Below is a small trained network, with its code and all its weights. Each question gives an input and a class and asks what happens when units are switched off, that is, made to give their printed mean instead of their output.

import numpy as np


def w(rows, s, z=0):
    codes = np.array(rows[::2]) - 128.0
    scale = np.full(codes.shape[1], s)
    scale[-1] = z or s
    return codes * scale


def norm(h):
    return h / np.sqrt((h * h).mean(-1, keepdims=True) + 1e-5)


def f(y):
    return y / 2 * (1 + np.tanh(0.7978845608 * (y + 0.044715 * y**3)))


def log_softmax(a):
    a = a - a.max(-1, keepdims=True)
    return a - np.log(np.exp(a).sum(-1, keepdims=True))


def net(x, mask):
    res = np.array(x, float).reshape(1, 5) / 4 @ E
    u = 0
    for l in range(3):
        y = f(norm(res) @ A[l][:, :-1].T + A[l][:, -1])
        res = res + np.where(mask[u : u + 13], y, B[l][:, -1]) @ B[l][:, :-1]
        u += 13
    return log_softmax(norm(res)[-1] @ U[:, :-1].T + U[:, -1])


A, B = {}, {}
E = w([
[131,193,253,213,203],'x0',
[129,128,128,129,125],'x1',
[57,125,141,210,22],'x2',
[64,90,183,67,127],'x3',
[59,39,71,208,209],'x4',
],0.0028)
A[0] = w([
[151,109,138,133,119,127],'L0N1',
[181,117,125,95,156,105],'L0N2',
[158,111,141,116,126,34],'L0N3',
[139,136,130,119,135,29],'L0N4',
[188,148,150,55,162,74],'L0N5',
[157,70,118,102,245,61],'L0N6',
[224,182,41,227,128,81],'L0N7',
[219,187,29,223,135,116],'L0N8',
[205,174,44,197,126,119],'L0N9',
[235,173,38,226,117,83],'L0N10',
[139,159,159,154,44,61],'L0N11',
[244,97,124,62,232,2],'L0N12',
[1,67,199,37,150,112],'L0N13',
],0.0045,0.005)
B[0] = w([
[118,136,124,125,129,127],'L0N1',
[71,153,117,136,113,128],'L0N2',
[26,97,57,207,124,25],'L0N3',
[58,75,98,207,130,21],'L0N4',
[2,172,80,166,119,139],'L0N5',
[40,214,127,107,81,138],'L0N6',
[70,59,205,75,121,172],'L0N7',
[82,71,218,45,119,229],'L0N8',
[80,100,191,56,118,196],'L0N9',
[41,56,208,47,115,181],'L0N10',
[78,171,69,96,189,88],'L0N11',
[55,228,77,66,189,135],'L0N12',
[99,59,229,52,112,246],'L0N13',
],0.0045,0.0014)
A[1] = w([
[88,39,87,173,211,97],'L1N1',
[112,121,152,101,126,105],'L1N2',
[140,133,170,73,115,107],'L1N3',
[123,131,129,128,125,122],'L1N4',
[46,132,131,225,9,105],'L1N5',
[76,120,164,205,2,124],'L1N6',
[244,233,111,81,94,40],'L1N7',
[136,93,26,66,75,208],'L1N8',
[77,77,82,171,185,5],'L1N9',
[188,120,88,94,229,29],'L1N10',
[80,55,79,181,211,81],'L1N11',
[152,104,116,125,164,31],'L1N12',
[74,58,78,190,210,99],'L1N13',
],0.0049,0.0026)
B[1] = w([
[130,209,186,91,2,151],'L1N1',
[108,120,131,146,124,148],'L1N2',
[81,111,136,146,117,186],'L1N3',
[132,128,128,128,128,125],'L1N4',
[112,203,92,4,232,149],'L1N5',
[113,156,109,29,248,179],'L1N6',
[27,140,162,128,66,188],'L1N7',
[169,151,158,207,180,253],'L1N8',
[160,165,146,65,82,101],'L1N9',
[71,174,119,81,140,121],'L1N10',
[133,204,170,91,40,136],'L1N11',
[128,141,130,97,109,93],'L1N12',
[132,210,163,104,51,140],'L1N13',
],0.0054,0.0027)
A[2] = w([
[156,47,1,128,84,65],'L2N1',
[72,94,146,156,132,209],'L2N2',
[128,127,102,105,107,44],'L2N3',
[117,129,62,79,128,58],'L2N4',
[96,190,53,91,207,95],'L2N5',
[117,124,102,97,94,5],'L2N6',
[117,112,89,87,101,2],'L2N7',
[228,103,105,225,150,102],'L2N8',
[160,210,153,98,18,85],'L2N9',
[142,71,34,104,71,101],'L2N10',
[86,149,178,216,189,106],'L2N11',
[117,103,75,87,88,61],'L2N12',
[146,167,149,118,117,126],'L2N13',
],0.0057,0.0035)
B[2] = w([
[205,179,187,153,148,134],'L2N1',
[134,100,55,165,119,253],'L2N2',
[112,152,173,119,140,66],'L2N3',
[114,193,198,143,171,99],'L2N4',
[90,169,59,121,170,215],'L2N5',
[114,176,241,102,145,57],'L2N6',
[133,175,254,102,160,60],'L2N7',
[121,137,122,239,158,119],'L2N8',
[66,124,119,197,33,254],'L2N9',
[184,177,249,157,183,131],'L2N10',
[224,146,80,108,103,185],'L2N11',
[137,173,245,128,163,93],'L2N12',
[123,94,89,117,108,173],'L2N13',
],0.0051,0.0017)
U = w([
[77,181,156,141,12,128],'0',
[86,209,84,63,228,127],'1',
[252,149,173,215,172,124],'2',
[124,95,81,151,121,200],'3',
[116,40,189,77,141,110],'4',
[115,73,46,187,131,53],'5',
[97,133,103,184,153,5],'6',
],0.012,0.017)

Each question gives the input, the list of numbers given to net, and the class t.
The units are the neurons (one row each of A and B). Each row of codes is followed by its name. A weight is (code - 128) times the scale printed after its matrix; where a second scale follows, it is the last column's (A, B and U).
mask holds one flag per neuron, layer by layer. A switched-off neuron (its flag False) gives its mean, the last column of its row in B, instead of its output. The means were averaged over made-up inputs and are rounded, as every weight is.
A unit's drop is (log p(t) with every unit on - log p(t) with that unit switched off) / (log p(t) with every unit on - log p(t) with every unit switched off).
The circuit of an input: a set's keep is (log p(t) with only the set's units on - log p(t) with every unit switched off) / (log p(t) with every unit on - log p(t) with every unit switched off). Starting from the 12 units with the biggest drops (on a tie, the unit counted first), units are removed one at a time, each time the one whose removal leaves the highest keep (on an exact tie, the one counted first), for as long as the keep stays at least 0.8.
circuit, biggest first: the units of the circuit, biggest drop first
unit that matters most: the unit with the biggest drop
k most important neurons: the k neurons with the biggest drops, biggest first
top k neurons in layer l: the k neurons of layer l with the biggest drops, biggest first
drop when u is switched off: that unit's drop, to one decimal
input [-4,-6,-6,-4,5], class 1: unit that matters most	L0N12
input [8,1,-4,-1,-8], class 0: circuit, biggest first	[L1N7, L1N8]
input [-2,-5,4,-7,6], class 4: 2 most important neurons	[L0N8, L0N10]
input [-3,1,-5,6,-6], class 0: circuit, biggest first	[L1N6, L0N8, L2N9]
input [5,-7,8,-8,-5], class 1: circuit, biggest first	[L1N6, L1N5]
input [-8,1,0,5,8], class 0: 3 most important neurons	[L1N1, L1N11, L1N13]
input [-2,8,7,-8,8], class 0: circuit, biggest first	[L1N1, L1N13]
input [-7,5,-7,-8,6], class 4: top 4 neurons in layer 1	[L1N6, L1N5, L1N1, L1N10]
input [-6,-5,-5,-5,-1], class 2: 2 most important neurons	[L1N6, L1N5]
input [4,1,4,6,-3], class 4: 2 most important neurons	[L1N8, L0N13]
input [-8,5,-5,8,0], class 2: top 2 neurons in layer 2	[L2N1, L2N10]
input [6,-7,-3,-3,-4], class 3: 2 most important neurons	[L1N8, L1N7]
input [7,1,-4,7,7], class 0: top 2 neurons in layer 0	[L0N8, L0N9]
input [0,3,4,-2,-1], class 1: circuit, biggest first	[L1N6]
input [3,-3,-2,5,6], class 0: 2 most important neurons	[L1N1, L0N8]
input [-5,-2,4,-3,-2], class 2: top 2 neurons in layer 0	[L0N5, L0N6]
input [5,-2,8,-1,4], class 1: 2 most important neurons	[L1N5, L1N6]
input [0,8,8,8,3], class 1: 3 most important neurons	[L1N5, L1N6, L0N8]
input [0,7,8,-1,5], class 1: drop when L1N6 is switched off	0.2
input [-4,0,4,8,-2], class 4: drop when L0N13 is switched off	1.0
input [3,1,-6,4,7], class 0: drop when L1N1 is switched off	0.1
input [-7,4,0,4,-2], class 2: drop when L0N12 is switched off	0.0
input [-8,1,5,-7,-7], class 2: top 3 neurons in layer 2	[L2N10, L2N1, L2N12]
input [4,3,-5,-6,-2], class 4: unit that matters most	L0N8
